Below are the code and all the weights of a small trained network. Each question names an input and a target symbol and asks about switching units off, where a switched-off unit gives its printed mean instead of its output.

import numpy as np


def w(rows, s, z=0):
    codes = np.array(rows[::2]) - 128.0
    scale = np.full(codes.shape[1], s)
    scale[-1] = z or s
    return codes * scale


def f(y):
    return np.maximum(y, 0)


def softmax(a):
    e = np.exp(a - a.max(-1, keepdims=True))
    return e / e.sum(-1, keepdims=True)


def log_softmax(a):
    a = a - a.max(-1, keepdims=True)
    return a - np.log(np.exp(a).sum(-1, keepdims=True))


def net(x, mask):
    ids = ['αβγδλμστψω'.index(c) for c in x.split()]
    T = len(ids)
    res = E[ids] + P[:T]
    u = 0
    for l in range(2):
        r = res
        for j in range(2):
            rows = slice(4 * j, 4 * j + 4)
            q, k, v = (r @ M[l][rows].T for M in (Q, K, V))
            z = softmax(np.where(np.tri(T) > 0, q @ k.T / 4**0.5, -1e9)) @ v
            o = O[l][rows]
            res = res + np.where(mask[u + j], z, o[:, -1]) @ o[:, :-1]
        u += 2
        y = f(res @ A[l][:, :-1].T + A[l][:, -1])
        res = res + np.where(mask[u : u + 8], y, B[l][:, -1]) @ B[l][:, :-1]
        u += 8
    return log_softmax(res[-1] @ U[:, :-1].T + U[:, -1])


Q, K, V, O, A, B = {}, {}, {}, {}, {}, {}
E = w([
[170,135,18,42],'α',
[56,180,119,50],'β',
[106,67,167,81],'γ',
[102,220,140,136],'δ',
[160,142,160,169],'λ',
[64,76,168,145],'μ',
[6,170,57,75],'σ',
[135,124,190,139],'τ',
[38,157,108,131],'ψ',
[114,114,175,160],'ω',
],0.011)
P = w([
[134,254,230,102],'0',
[157,152,102,114],'1',
[166,151,103,117],'2',
[172,155,103,127],'3',
[133,151,127,135],'4',
[128,143,127,140],'5',
[133,150,127,143],'6',
[142,154,124,152],'7',
[144,163,130,110],'8',
[135,151,134,113],'9',
[140,158,128,130],'10',
],0.0086)
Q[0] = w([
[116,125,183,99],'L0H0',
[15,222,194,210],'L0H0',
[149,117,213,145],'L0H0',
[143,57,141,68],'L0H0',
[136,82,164,249],'L0H1',
[161,20,15,186],'L0H1',
[166,91,158,144],'L0H1',
[212,138,42,216],'L0H1',
],0.017)
K[0] = w([
[129,107,156,141],'L0H0',
[86,150,188,253],'L0H0',
[123,54,123,167],'L0H0',
[127,92,135,82],'L0H0',
[95,100,210,157],'L0H1',
[116,28,129,135],'L0H1',
[101,127,131,171],'L0H1',
[199,64,153,167],'L0H1',
],0.022)
V[0] = w([
[98,168,72,254],'L0H0',
[144,107,140,54],'L0H0',
[124,129,116,115],'L0H0',
[147,103,163,50],'L0H0',
[140,204,108,33],'L0H1',
[142,148,113,174],'L0H1',
[102,73,161,112],'L0H1',
[97,30,171,148],'L0H1',
],0.0079)
O[0] = w([
[54,26,190,56,123],'L0H0',
[162,205,107,168,125],'L0H0',
[131,145,139,129,126],'L0H0',
[176,196,92,173,131],'L0H0',
[129,138,90,254,255],'L0H1',
[113,82,149,114,124],'L0H1',
[146,178,130,77,83],'L0H1',
[152,190,135,12,19],'L0H1',
],0.0059,0.0063)
A[0] = w([
[129,104,231,139,180],'L0N0',
[239,108,65,150,83],'L0N1',
[66,188,253,42,22],'L0N2',
[52,164,175,201,2],'L0N3',
[53,196,161,142,46],'L0N4',
[220,176,191,93,58],'L0N5',
[132,225,135,25,137],'L0N6',
[100,116,43,69,153],'L0N7',
],0.0079,0.0045)
B[0] = w([
[172,124,179,195,240],'L0N0',
[102,104,224,150,186],'L0N1',
[24,138,146,114,139],'L0N2',
[171,153,112,2,251],'L0N3',
[182,199,157,47,206],'L0N4',
[80,113,187,247,141],'L0N5',
[85,98,58,174,143],'L0N6',
[152,92,188,149,184],'L0N7',
],0.013,0.0028)
Q[1] = w([
[139,102,162,139],'L1H0',
[192,50,125,92],'L1H0',
[96,183,168,6],'L1H0',
[123,165,46,66],'L1H0',
[86,169,180,66],'L1H1',
[66,228,121,14],'L1H1',
[152,137,123,6],'L1H1',
[142,120,125,210],'L1H1',
],0.018)
K[1] = w([
[92,141,158,161],'L1H0',
[119,156,117,252],'L1H0',
[98,56,39,201],'L1H0',
[197,90,33,132],'L1H0',
[212,69,132,124],'L1H1',
[163,11,200,93],'L1H1',
[197,49,33,53],'L1H1',
[58,202,180,150],'L1H1',
],0.017)
V[1] = w([
[63,111,88,118],'L1H0',
[136,136,63,125],'L1H0',
[161,110,107,135],'L1H0',
[209,70,118,147],'L1H0',
[102,163,35,156],'L1H1',
[56,165,104,213],'L1H1',
[249,124,85,143],'L1H1',
[192,207,143,173],'L1H1',
],0.016)
O[1] = w([
[205,119,55,195,82],'L1H0',
[130,90,48,133,102],'L1H0',
[97,128,100,159,101],'L1H0',
[44,161,119,209,69],'L1H0',
[123,108,16,75,104],'L1H1',
[98,226,90,105,178],'L1H1',
[206,109,43,186,116],'L1H1',
[56,174,56,249,249],'L1H1',
],0.013,0.02)
A[1] = w([
[109,216,109,106,2],'L1N0',
[80,140,158,64,122],'L1N1',
[193,154,130,47,55],'L1N2',
[68,30,111,150,144],'L1N3',
[58,136,103,15,96],'L1N4',
[107,87,55,95,47],'L1N5',
[139,211,45,50,160],'L1N6',
[126,12,161,179,40],'L1N7',
],0.011,0.0054)
B[1] = w([
[128,50,51,68,251],'L1N0',
[199,147,117,88,180],'L1N1',
[129,119,56,247,146],'L1N2',
[112,211,134,176,148],'L1N3',
[117,166,145,169,168],'L1N4',
[172,153,97,70,145],'L1N5',
[125,90,237,158,234],'L1N6',
[189,29,103,83,151],'L1N7',
],0.016,0.022)
U = w([
[145,90,23,154,37],'α',
[217,94,158,215,74],'β',
[149,158,54,58,206],'γ',
[124,75,161,82,69],'δ',
[172,195,30,178,90],'λ',
[253,61,28,103,121],'μ',
[165,168,188,52,206],'σ',
[244,184,122,132,174],'τ',
[238,68,165,83,74],'ψ',
[97,212,180,150,252],'ω',
],0.0044,0.0036)

Each question gives the input, a string of symbols that net reads in full, and the target symbol t.
The units are the heads (4 rows each of Q, K, V and O) and the neurons (one row each of A and B). Each row of codes is followed by its name. A weight is (code - 128) times the scale printed after its matrix; where a second scale follows, it is the last column's (O, A, B and U).
mask holds one flag per unit, layer by layer, with each layer's heads first. A switched-off unit (its flag False) gives its mean, the last column of its rows in O or B, instead of its output. The means were averaged over made-up inputs and are rounded, as every weight is.
A unit's drop is (log p(t) with every unit on - log p(t) with that unit switched off) / (log p(t) with every unit on - log p(t) with every unit switched off).
The circuit of an input: a set's keep is (log p(t) with only the set's units on - log p(t) with every unit switched off) / (log p(t) with every unit on - log p(t) with every unit switched off). Starting from the 12 units with the biggest drops (on a tie, the unit counted first), units are removed one at a time, each time the one whose removal leaves the highest keep (on an exact tie, the one counted first), for as long as the keep stays at least 0.8.
circuit, biggest first: the units of the circuit, biggest drop first
top k neurons: the k neurons with the biggest drops, biggest first
top k neurons in layer l: the k neurons of layer l with the biggest drops, biggest first
which heads matter: for each layer, one digit per head in row order, 1 if its drop is at least 0.15 and else 0, layers parted by /
input δ α λ ω μ α δ σ γ, target β: top 2 neurons => L0N3, L0N4
input β β β β τ δ α, target λ: which heads matter => 11 / 01
input γ σ β μ σ μ β τ γ, target δ: top 2 neurons in layer 1 => L1N6, L1N0
input β ψ ψ, target ψ: circuit, biggest first => L1N6, L1H1, L0N6, L1H0
input ψ α γ δ δ β σ σ ω, target ψ: circuit, biggest first => L1H1, L0N3, L1H0, L0N2
input ψ α γ τ, target ψ: circuit, biggest first => L0N4, L1H1, L0N3, L1N7
input α τ σ β, target μ: circuit, biggest first => L1N0, L1H1, L0H1
input ψ λ σ, target τ: top 3 neurons in layer 1 => L1N0, L1N6, L1N1
input γ σ α, target δ: top 2 neurons in layer 0 => L0N6, L0N5
input δ α λ δ λ, target β: top 2 neurons => L0N3, L1N7
input σ μ β δ α τ β δ β σ μ, target μ: circuit, biggest first => L1H0, L1N6
input λ σ μ τ γ ω, target ω: top neuron => L0N0
input σ β α σ, target β: top 4 neurons => L1N6, L0N0, L1N0, L0N3
input μ μ μ σ, target σ: circuit, biggest first => L1H1, L0N2, L0H1
input τ δ α, target γ: top 2 neurons => L0N5, L1N0
input σ ω α α, target μ: top 2 neurons => L0N3, L0N4
input σ τ δ δ δ ω, target μ: top 2 neurons => L0N4, L0N3
input δ δ μ, target β: circuit, biggest first => L1H1, L0N3, L0N4
input γ μ α τ μ σ β λ α σ μ, target δ: top 2 neurons in layer 1 => L1N6, L1N0
input ω γ τ β α, target σ: circuit, biggest first => L0N2, L0H1, L1H1
input σ τ δ, target β: which heads matter => 00 / 11
